Facts:
Z103: ε drogas
Z108: ω Z923; ε drogas
Z112: ω Z831; ε gegrol
Z115: ε zenus
Z122: ω Z667; ε zenus
Z124: ω Z816; ε klogom
Z133: ω Z979; ε klogom
Z135: ω Z859,Z807,Z286; ε gegrol
Z137: ω Z331; ε pido
Z143: ω Z521,Z551; ε klogom
Z145: ε drogas
Z15: ε zenus
Z166: ε drogas
Z168: ω Z925; ε zenus
Z170: ε klogom
Z171: ε zenus
Z178: ε pido
Z179: ω Z103; ε pido
Z184: ε zenus
Z197: ω Z470; ε klogom
Z205: ω Z122; ε drogas
Z227: ε pido
Z237: ω Z962; ε pido
Z246: ω Z605; ε zenus
Z252: ω Z372; ε gegrol
Z268: ω Z941,Z778; ε zenus
Z271: ω Z372,Z500,Z252; ε gegrol
Z286: ε zenus
Z297: ω Z122; ε drogas
Z30: ω Z521,Z923; ε drogas
Z300: ω Z112; ε klogom
Z309: ω Z108; ε zenus
Z310: ε gegrol
Z327: ω Z587; ε klogom
Z331: ε pido
Z338: ε pido
Z359: ε zenus
Z365: ω Z820; ε pido
Z369: ω Z605; ε pido
Z37: ω Z394,Z801; ε pido
Z372: ω Z338,Z500; ε pido
Z38: ε zenus
Z384: ω Z38; ε zenus
Z385: ω Z135,Z761; ε klogom
Z394: ω Z772; ε zenus
Z409: ε zenus
Z42: ω Z559,Z846; ε klogom
Z435: ω Z859,Z385; ε zenus
Z441: ε zenus
Z442: ω Z205,Z667; ε klogom
Z46: ε drogas
Z464: ω Z205; ε gegrol
Z469: ω Z369; ε pido
Z470: ω Z227; ε gegrol
Z472: ω Z38; ε drogas
Z480: ω Z300; ε klogom
Z487: ω Z883; ε zenus
Z500: ω Z820; ε gegrol
Z51: ε klogom
Z521: ε pido
Z528: ε klogom
Z54: ε zenus
Z551: ω Z170; ε gegrol
Z553: ω Z727; ε klogom
Z559: ω Z940; ε zenus
Z564: ε klogom
Z576: ω Z197; ε zenus
Z577: ε drogas
Z580: ω Z725; ε zenus
Z585: ε drogas
Z587: ω Z692; ε pido
Z594: ε zenus
Z595: ω Z331; ε zenus
Z604: ε zenus
Z605: ε pido
Z621: ω Z804; ε drogas
Z626: ω Z171; ε zenus
Z648: ε zenus
Z650: ε klogom
Z660: ω Z394; ε klogom
Z667: ε drogas
Z668: ε zenus
Z692: ε pido
Z693: ω Z112; ε pido
Z695: ε pido
Z697: ω Z941,Z726; ε zenus
Z720: ω Z179,Z46; ε drogas
Z725: ω Z168,Z879; ε klogom
Z726: ε zenus
Z727: ω Z137; ε pido
Z745: ω Z692; ε pido
Z761: ω Z385; ε drogas
Z772: ω Z804; ε gegrol
Z778: ω Z941,Z812; ε zenus
Z801: ω Z621; ε drogas
Z804: ω Z772,Z37,Z621; ε pido
Z807: ε drogas
Z812: ω Z268; ε zenus
Z816: ε zenus
Z820: ω Z338; ε pido
Z831: ω Z112,Z585; ε klogom
Z839: ω Z594,Z480; ε pido
Z846: ε zenus
Z858: ε gegrol
Z859: ω Z385; ε klogom
Z860: ω Z394,Z145; ε drogas
Z862: ε klogom
Z866: ω Z372,Z820; ε klogom
Z875: ω Z115,Z38,Z858; ε klogom
Z879: ω Z695,Z133; ε pido
Z883: ω Z604; ε gegrol
Z89: ε klogom
Z892: ε pido
Z894: ε zenus
Z908: ω Z112,Z93,Z839; ε klogom
Z923: ω Z143; ε klogom
Z925: ε gegrol
Z926: ω Z394,Z804,Z145; ε zenus
Z93: ω Z693; ε gegrol
Z936: ω Z667,Z122; ε gegrol
Z940: ω Z171,Z42; ε zenus
Z941: ε klogom
Z962: ω Z464; ε drogas
Z979: ε zenus
Z987: ω Z528; ε zenus
Z989: ω Z469,Z246; ε pido

Known rows:
Z309: [ 12   5  -9  -7  -3   6   5  -5 -28  25   3   4   0  -5   4  -5  -3  20
   2  11  -1 -12   5  -1  17  -7  -3  10   8  -4  -3  -2   0   6   0 -18
  -4   4   5   5  17   1]
Z605: [ -3  -4   7   4  17   5   7  -4 -10  -4  -8  -2 -12  -3 -21  -1  -1  -1
 -11   4   2  11   0  -7  14 -14  -4  -1  -2   7  -4   4  -5  11   7  18
  -6   8  -5   0   7  -8]
Z369: [  6   0   8   1  15   3   2 -11 -15  -1  -2   7  -5  -3 -17  -3   0  -1
  -6   3   1   1   4  -1  16 -10  -7   4   2   7  -5  -1  -3   5   3   9
  -5   2  -1  -1  16 -10]
Z464: [ -6 -29  -3  -8  -5  16 -17  -9   6 -19  14 -24  -3  -1  -1   1   8 -20
  21  10 -36  -1 -15  25  12  -2   2   7  -7  -4 -10 -32   2 -12   3  10
   9  -8  -7 -21   3 -18]
Z839: [  3   2  16   9  15 -10   8 -10 -22  -1  -5   2   1  17  -6 -15   5  -9
 -11 -15   0   2  18  -5  35  14 -24  12  13  18  -6 -10   4   3  -2   8
   9 -17 -14  -9  10  11]
Z197: [ -4 -12   3 -15   3  -2   0   5   1  -3  -7   5   8   1   7   2   9  -9
 -17  -1   8  -4 -28   4   5  15   7  17  -7  -6 -13  -4  -4   7  11   2
  -5 -17  -1   9  18 -13]
Z879: [  8   4   7   0  14   4   1 -13 -18   2  -3   9  -3  -7 -14  -2  -2   2
  -6   3   3  -2   9   1  15 -10  -6   8   1   1  -4  -4  -3   7   2   5
  -9   4   3   0  21 -12]
Z133: [ -5  -9   3 -16   4   0   0   6  -1  -1 -11   3   7  -3   8   4   6  -7
 -19  -1   9  -3 -25   2   3  13  11  18  -8 -11 -12  -5  -4  12  12   1
 -10 -13   2  10  19 -15]
Z137: [  6   0   8   2  14   3   2 -12 -15  -1  -1   7  -4  -3 -16  -3   0   0
  -5   3   2   1   5   0  16 -10  -8   4   2   7  -5  -1  -3   4   3   8
  -5   1  -1  -1  16 -10]
Z807: [-16  -8   8 -14   5  -7  -2  14   6  -4 -15  -1   7  -7  15   9  11 -16
 -23  -2   9  -1 -33  -2  -1  17  21  18  -6 -17  -8   0  -6  18  19   9
 -11 -10   5   2  11 -20]
Z595: [ 10  -1 -10  -5  -3   4   6  -4 -23  20   8   2  -1   0   0  -7   0  15
   5  12  -3 -10  -2  -1  19  -8  -6   5   9   5  -5   1  -2   1   0 -13
   3  -1   0   3  12   4]
Z564: [ -5 -12   3 -15   3  -2   1   5   1  -3  -6   5   9   2   6   2   9  -9
 -17  -2   8  -3 -29   3   6  15   7  16  -6  -4 -13  -3  -4   7  11   2
  -5 -18  -1   9  17 -12]
Z812: [  4  -3 -10  -4  -1   6   9   1 -20  19   3  -5  -5  -1  -3  -5  -1  14
   1  13  -3  -3  -4  -5  17 -11  -4   2   7   4  -5   4  -4   6   2  -6
   2   4  -2   4   6   4]
Z528: [-10 -14   3 -13   5  -1   3  10   4  -5 -10  -1   4   1   3   4   8 -10
 -20   0   8   3 -31   0   4  13   9  13  -9  -5 -13   0  -5  11  14   8
  -5 -14  -4   9  12 -12]
Z604: [ -1  -6 -10  -2   0   6  12   6 -17  17   1  -9 -10   0  -6  -4  -1  14
  -2  13  -3   3  -7  -8  17 -13  -2  -2   5   6  -5   7  -4   9   4  -1
   3   7  -5   4   0   6]
Z772: [-22 -28   9 -16 -21   3   1  -2   1 -11  24  20  -4  19  -8   7   1  -8
  10  -1  -9  12 -15  13  10  14   1  -2  -8  -8  -1 -11  35 -16  -1  11
 -25  17 -10 -11 -24 -20]
Z697: [ 12   0 -10  -6  -4   4   4  -7 -25  21   9   4   1  -1   2  -7   1  16
   6  12  -4 -13   0   1  19  -7  -7   7  10   4  -5   0  -2   0  -1 -16
   2  -2   1   3  15   3]
Z894: [  4  -5 -10  -3  -2   5   9   0 -19  18   5  -3  -5   1  -3  -6   0  14
   2  12  -3  -4  -5  -5  19 -10  -5   1   8   6  -5   4  -2   4   2  -7
   3   2  -4   3   6   6]
Z925: [-16 -20   2 -14  -7   8  -4   3  -6  -4  -8 -13 -16   5   5   8  -3  -8
   3   4 -18   9  -2   9  11   5   6   7 -12 -21   4 -24  15  -3   8  20
 -10  10   8  -9  -1 -21]
Z660: [ -6 -16   9 -19 -11  -6   3  -1   3  -7  23  37  22  10  -3   2  11  -7
 -10  -5  16  -5 -36   9   5  24   4  12  -4   3 -17   5  14  -3   2 -12
 -22 -10 -13   7   2 -14]

Rows:
No name comes twice in this set of rows, the named rows included.
[-13 -32  -3 -28 -11  -7  -6  -2  -8   1  -8  -1 -26  24   2   6   2 -14
  12  11 -16   3 -18   9  17   1  -5 -11  -5  -3  19  -2  13 -37  15  42
   9 -12  21   1  14 -25] | Z500
[  0   1  15  11  16 -10  10  -8 -21  -2  -7  -2  -2  17  -8 -14   4 -10
 -13 -15   1   6  17  -8  35  12 -23  10  11  18  -5  -7   3   6  -1  12
   9 -14 -16  -9   6  11] | Z693
[  5 -18  -1 -30  -3 -16  -6  -3  -6   5  -5  23   3  16   7   0  13 -12
  -6   5   9 -17 -38   7  12  14  -3   4   1   8   2  13  -5 -26  16  15
  10 -40  17  18  40 -19] | Z866
[ -9 -12  15 -19 -13 -15  -4  -1   6  -9  25  42  29   8   8   4  18 -16
  -8  -8  15 -12 -42  11   3  30  11  16   2  -2 -13   6  15  -4   6 -14
 -23 -14  -8  -1   2 -21] | Z860
[-21 -17  14 -16  -9 -12   3  10  13 -11  17  30  18   7   2   7  16 -17
 -15  -6  16   2 -47   2  -1  25  16   8  -3  -2 -13  12  12   5  11   0
 -23  -4 -13   0 -11 -19] | Z621
[  4  -1 -10  -4  -1   7   9   1 -21  21   0  -5  -6  -4  -1  -4  -3  17
  -1  13  -2  -3  -1  -5  16 -12  -1   4   6   0  -4   3  -3   9   3  -8
  -1   7   0   5   8   3] | Z168
[ -7 -17   4 -10   5  -2 -13   3  16 -18   6  -9  19 -11   9   2  22 -27
  -5   3  -7 -11 -46  12   1  12  16  17  -2   0 -20  -7 -17   8  14   0
   7 -28  -9  -8  14 -17] | Z962
[  2 -13   3 -10  14  -9   4  -8 -12   3  -9  11 -22  13 -23  -2   2  -5
  -3  11   5   4 -12  -7  19 -18 -13 -17   4  22  11  23  -7 -21  13  38
  10 -11  11  10  24 -14] | Z820
[  9 -18  -2 -10   5   7 -15  -8  10 -17  15  -6  23 -10   2  -4  19 -19
   2   6 -10 -17 -39  21   5   8   6  20  -3   8 -28 -16 -18   2   6 -13
  12 -34 -12  -3  26 -11] | Z442
[  6  -6   3 -19   0  -4  -6  -4  -6   0   0  15  17  -1  13   0   9  -7
 -11  -2   7 -16 -22  11   7  20   5  24  -3  -7 -13  -9  -3   1   7 -11
  -6 -25   4   8  30 -15] | Z875
[  2 -26  -3 -10  -8  14 -22 -17   1 -17  20 -16   4  -1   3  -1  10 -19
  26   9 -36 -11 -12  31  14   2  -1  12  -4  -4 -11 -37   3 -17   0   1
  10 -15  -4 -22  11 -19] | Z936
[ -1  -2 -10  -3   1   9  12   6 -19  20  -4 -10 -11  -5  -4  -2  -4  17
  -5  13   0   2  -3 -10  14 -14   1   1   3  -1  -4   5  -4  14   5  -2
  -2  12  -1   6   2   3] | Z286
[-18 -15  14 -17 -10 -13   0   8  11 -11  19  32  21   7   3   6  17 -16
 -13  -7  16  -2 -46   4   0  26  15  10  -2  -2 -13  10  13   3  10  -3
 -23  -7 -11  -1  -7 -19] | Z801
[-16 -22   2 -13  -7   7  -4   2  -6  -5  -6 -12 -15   7   4   7  -1 -10
   4   4 -18   9  -4  10  12   6   4   6 -10 -18   4 -23  15  -6   8  21
  -7   7   6  -9  -1 -20] | Z858
[ 10   1 -10  -6  -3   6   6  -4 -25  22   4   1  -1  -4   1  -6  -2  18
   2  12  -2 -10   1  -1  17  -9  -3   8   8   0  -5   0  -2   5   0 -14
  -1   2   3   5  14   2] | Z580

Now the same objects, written a new way:
Known rows:
Z692: [-14 -10   6 -19   7   9  -5 -11  12  14   8 -32 -11 -13 -17 -32 -15  22
   4 -15  -1  18   7 -13  21   9  -5 -18 -29   0]
Z359: [  2 -13 -15  19   0  10   7  12   6   5 -20  -8   1   2 -10 -11  -2 -22
  25 -10 -21  -7  12  -1   0 -20   6  26   7  -1]
Z807: [-12 -13  -2 -12  16   7  -5 -22  13 -11 -12   0   3  15  -3  23  35  18
   8 -18  -5  35 -10  -6 -12   0   9  -1 -21  40]
Z179: [-13  -9  10 -16   9   2  -9 -13  11  13   6 -28  -9 -18 -18 -33 -15  19
   1 -16  -2  15   6 -13  19   7  -8 -20 -28   0]
Z820: [-23 -15   0 -11   4   8 -11  -5  18  10   4 -42  -3 -20 -27 -20  -8  27
  -7  -7  -7  14   4  -8  28  19 -11 -22 -22   0]
Z866: [ -8 -22  -7 -13 -11  -3  -9  -7 -21 -10  -2 -11  17   1  -4  -2   8  10
 -55  -6 -14  -3  21   8   4   0 -12 -21  14   5]
Z338: [-23 -15  -2 -12   4  11  -9  -4  18  11   5 -45  -4 -18 -27 -20  -9  28
  -6  -7  -6  15   5  -8  29  20 -10 -20 -22   1]
Z668: [  2 -14 -15  19   0  11   8  11   6   5 -20  -9   0   2 -11 -11  -2 -22
  25 -10 -21  -7  12  -1   0 -19   5  26   6  -1]
Z166: [ -3  -8   5 -10  10   8   3 -19   2 -13 -19  -8   9   6  -3  26  32   8
   2  -9  -2  29 -17  -5 -10   0   4  -2 -28  28]
Z839: [-20  -2   9 -12  13  16 -13  -6  19   9  12 -14  -6 -24  -8 -18 -26  14
  -2  -9  -1   8   5 -19  17   1 -13 -28 -29   1]
Z42: [  2 -15  -1 -23  -8  -2   2 -14 -25  -5   2  -3  11  10   6 -15   3   2
 -44 -14  -4   2  27   3  -1  -7  -3 -11   7   0]
Z487: [  3 -13 -11  21   2   5   6  11   5   5 -22  -5   2  -2 -10 -12  -1 -23
  24 -11 -22 -10  12  -1  -1 -21   4  25   8  -3]
Z801: [ -5  -8   3   5  -1   8   5 -34  -1 -12 -19 -18   9   7  -3  21  20  -6
   0 -12  -1  39 -27  -5 -15   2   1  -1 -26  34]
Z875: [  2 -15   6 -20  -6  -9  -1 -17 -26  -6  -1   2  13   5   7 -17   4  -1
 -47 -16  -3   0  26   3  -3 -10  -6 -13   8  -2]
Z804: [-16  -9   8   0  -4   3  -7 -28   9  12   7 -38  -9 -17 -18 -38 -29   7
  -1 -18  -2  25  -6 -12  13  10 -13 -22 -24   7]
Z268: [  3 -12  -9  19   3   7  11   9   6   6 -24  -8   3   1  -9 -15   0 -25
  24 -12 -16  -9  14  -2   1 -19   7  31   6  -8]
Z112: [  9 -23   7  -4  -9  28  -9  24  25  10  16  13 -13  -1  12  -9  -1   5
 -22  15 -11  30  -6 -28 -16  11   1  38  -6   6]
Z979: [  3 -22 -20   8   0  23  14   8  -4   4 -14 -10  -5   3 -16 -14  -2 -13
  30  -7 -28 -13   2  -1   0 -32   5  29   3  -2]
Z816: [  1 -14 -18  17  -1  15  10  13   6   6 -18 -13  -1   6 -10 -11  -3 -20
  27 -10 -20  -5  13  -1   2 -18   8  29   6  -1]
Z726: [  2 -13 -14  14   0  14  15  11   6   7 -21 -13   0   6  -9 -13  -1 -22
  26 -11 -16  -5  15  -1   3 -15   9  34   6  -6]

Rows:
No name comes twice in this set of rows, the named rows included.
[-11 -19   4 -28   9  15  -3 -17   2  11  13 -30 -15 -18 -24 -35 -16  28
   4 -12  -9   9  -5 -14  19  -8  -9 -18 -31  -1] | Z695
[-12  -9  14 -13  11  -4 -11 -14  12  12   3 -24  -7 -22 -18 -34 -15  18
   0 -16  -2  12   5 -14  18   5 -10 -23 -26  -2] | Z745
[-15  -8   9   1  -2   0  -8 -29   9  13   7 -35  -9 -20 -18 -38 -29   5
  -2 -19  -2  24  -6 -12  12   8 -14 -22 -24   7] | Z37
[  0 -16  -8 -30 -12  10   8 -12 -26  -4   8 -12   7  19   7 -13   2   6
 -40 -13  -2   9  29   4   3  -3   2  -6   5   2] | Z941
[ 10 -22  11  -2  -7  20 -12  23  24   9  13  16 -12  -6  11 -10   0   4
 -25  14 -12  27  -8 -28 -18   8  -1  35  -6   5] | Z93
[ -1  -7  10  -6  14   1  -1 -20   1 -13 -23  -3  12   1  -2  26  33   5
   0 -10  -2  26 -18  -6 -12  -3   2  -4 -26  26] | Z720
[  3 -27  -5 -32  -9   8   1 -20 -37  -8   9   0   4   7  -2 -16   1  12
 -42 -11 -17  -6  12   3  -4 -26  -8 -17   4   4] | Z725
[  9 -35  11   0  -1  -6 -23  10  28  13  11  21 -18   0   1 -29  16  18
 -19  -3 -18  33  -3 -22 -20  10   3  37   5  16] | Z135
[-21 -14   6  -6   8  -1 -15  -7  17   9   0 -35  -1 -26 -27 -22  -8  25
  -9  -9  -8  10   3  -9  25  15 -15 -25 -20   0] | Z365
[  9 -35   7   3 -13   6 -13  22  22   9   2  -6  -8  -7  -7 -14  18  15
 -32  15 -18  30 -10 -18  -9  24  -2  39   2   3] | Z252

